Here is a tiny trained network, its code and every weight. The questions are about switching its units off for an input and a class, where a switched-off unit gives its printed mean instead of its output.

import numpy as np


def w(rows, s, z=0):
    codes = np.array(rows[::2]) - 128.0
    scale = np.full(codes.shape[1], s)
    scale[-1] = z or s
    return codes * scale


def norm(h):
    return h / np.sqrt((h * h).mean(-1, keepdims=True) + 1e-5)


def f(y):
    return np.maximum(y, 0)


def log_softmax(a):
    a = a - a.max(-1, keepdims=True)
    return a - np.log(np.exp(a).sum(-1, keepdims=True))


def net(x, mask):
    res = np.array(x, float).reshape(1, 4) / 4 @ E
    u = 0
    for l in range(2):
        y = f(norm(res) @ A[l][:, :-1].T + A[l][:, -1])
        res = res + np.where(mask[u : u + 15], y, B[l][:, -1]) @ B[l][:, :-1]
        u += 15
    return log_softmax(norm(res)[-1] @ U[:, :-1].T + U[:, -1])


A, B = {}, {}
E = w([
[123,20,172,121,100],'x0',
[233,130,125,137,170],'x1',
[91,116,44,152,143],'x2',
[26,222,146,88,253],'x3',
],0.0056)
A[0] = w([
[146,142,135,95,54,134],'0.n0',
[72,119,77,136,126,154],'0.n1',
[91,127,114,138,55,60],'0.n2',
[128,161,229,158,32,150],'0.n3',
[61,149,191,127,197,59],'0.n4',
[109,160,161,96,215,29],'0.n5',
[85,201,125,105,105,99],'0.n6',
[143,175,132,124,181,250],'0.n7',
[158,86,254,108,149,138],'0.n8',
[94,81,145,120,147,70],'0.n9',
[95,188,189,136,104,27],'0.n10',
[210,253,163,145,139,97],'0.n11',
[147,100,89,131,119,94],'0.n12',
[73,177,169,156,183,142],'0.n13',
[122,160,77,130,133,75],'0.n14',
],0.01,0.0022)
B[0] = w([
[98,124,114,151,153,203],'0.n0',
[173,102,117,128,102,188],'0.n1',
[120,100,110,153,86,183],'0.n2',
[111,114,124,59,100,249],'0.n3',
[79,110,130,108,172,249],'0.n4',
[107,90,69,173,153,241],'0.n5',
[105,161,141,96,106,205],'0.n6',
[141,145,82,134,94,244],'0.n7',
[188,37,185,123,135,253],'0.n8',
[157,165,158,148,111,164],'0.n9',
[89,142,129,93,107,182],'0.n10',
[248,150,114,101,105,251],'0.n11',
[104,195,132,151,137,177],'0.n12',
[119,121,113,105,142,252],'0.n13',
[169,144,154,125,159,170],'0.n14',
],0.016,0.0049)
A[1] = w([
[124,85,121,133,59,158],'1.n0',
[101,91,170,91,146,77],'1.n1',
[85,126,62,139,223,131],'1.n2',
[66,140,163,139,157,125],'1.n3',
[57,178,118,134,162,112],'1.n4',
[119,152,165,152,116,69],'1.n5',
[146,99,252,143,127,47],'1.n6',
[100,67,151,177,77,162],'1.n7',
[76,95,98,171,139,254],'1.n8',
[167,66,152,154,138,179],'1.n9',
[103,166,99,141,122,121],'1.n10',
[135,109,163,128,169,95],'1.n11',
[154,149,91,160,136,170],'1.n12',
[140,146,95,188,178,102],'1.n13',
[120,145,181,99,130,145],'1.n14',
],0.016,0.0018)
B[1] = w([
[133,159,126,139,254,254],'1.n0',
[64,172,104,129,40,197],'1.n1',
[185,62,66,227,84,248],'1.n2',
[195,127,119,110,100,149],'1.n3',
[165,54,112,162,112,177],'1.n4',
[137,133,130,157,128,129],'1.n5',
[72,17,156,208,121,220],'1.n6',
[69,175,103,233,145,243],'1.n7',
[185,209,88,87,167,199],'1.n8',
[130,94,209,54,107,251],'1.n9',
[156,108,204,150,133,168],'1.n10',
[140,203,128,181,126,160],'1.n11',
[67,163,190,110,148,207],'1.n12',
[52,163,228,48,59,189],'1.n13',
[73,131,48,110,141,151],'1.n14',
],0.013,0.007)
U = w([
[112,136,118,91,150,1],'0',
[67,221,114,181,206,157],'1',
[81,195,230,83,87,136],'2',
[204,77,187,65,107,138],'3',
[27,44,204,188,114,150],'4',
[24,136,74,22,43,79],'5',
[169,84,40,160,82,201],'6',
[209,254,100,55,85,116],'7',
],0.014,0.0061)

Each question gives the input, the list of numbers given to net, and the class t.
The units are the neurons (one row each of A and B). Each row of codes is followed by its name. A weight is (code - 128) times the scale printed after its matrix; where a second scale follows, it is the last column's (A, B and U).
mask holds one flag per neuron, layer by layer. A switched-off neuron (its flag False) gives its mean, the last column of its row in B, instead of its output. The means were averaged over made-up inputs and are rounded, as every weight is.
A unit's drop is (log p(t) with every unit on - log p(t) with that unit switched off) / (log p(t) with every unit on - log p(t) with every unit switched off).
The circuit of an input: a set's keep is (log p(t) with only the set's units on - log p(t) with every unit switched off) / (log p(t) with every unit on - log p(t) with every unit switched off). Starting from the 12 units with the biggest drops (on a tie, the unit counted first), units are removed one at a time, each time the one whose removal leaves the highest keep (on an exact tie, the one counted first), for as long as the keep stays at least 0.8.
circuit, biggest first: the units of the circuit, biggest drop first
k most important neurons: the k neurons with the biggest drops, biggest first
top k neurons in layer l: the k neurons of layer l with the biggest drops, biggest first
drop when u is switched off: that unit's drop, to one decimal
input [-7,5,1,4], class 7: circuit, biggest first	0.n11
input [-3,6,-5,8], class 6: circuit, biggest first	1.n2, 0.n5
input [3,7,-7,8], class 3: 3 most important neurons	0.n8, 0.n11, 1.n9
input [4,1,-5,7], class 6: 2 most important neurons	0.n5, 1.n2
input [-5,-5,-3,-5], class 1: 2 most important neurons	1.n0, 0.n2
input [-7,-8,-6,4], class 5: top 3 neurons in layer 0	0.n6, 0.n10, 0.n0
input [6,6,5,-7], class 4: 2 most important neurons	0.n5, 0.n7
input [-3,-2,-4,-2], class 5: 2 most important neurons	0.n3, 0.n10
input [6,6,7,-4], class 2: 2 most important neurons	0.n3, 0.n8
input [4,5,-6,-5], class 4: 2 most important neurons	1.n6, 0.n11
input [-1,0,4,-1], class 2: 2 most important neurons	0.n8, 0.n3
input [2,4,-6,-4], class 4: 2 most important neurons	1.n6, 0.n7
input [-8,5,8,5], class 7: top 2 neurons in layer 0	0.n11, 0.n14
input [3,-1,-8,6], class 5: top 2 neurons in layer 0	0.n8, 0.n10
input [-4,-7,-2,-4], class 1: circuit, biggest first	1.n0
input [-7,-5,8,-2], class 2: top 2 neurons in layer 0	0.n14, 0.n8
input [-3,-7,0,2], class 6: drop when 1.n4 is switched off	0.1
input [4,-8,1,1], class 1: drop when 0.n12 is switched off	0.0
input [-1,4,5,8], class 6: drop when 1.n2 is switched off	0.6
input [-5,5,-7,3], class 7: drop when 0.n11 is switched off	1.5
input [-1,4,7,0], class 2: most important neuron	1.n13
input [2,4,-8,5], class 3: 2 most important neurons	0.n8, 0.n11
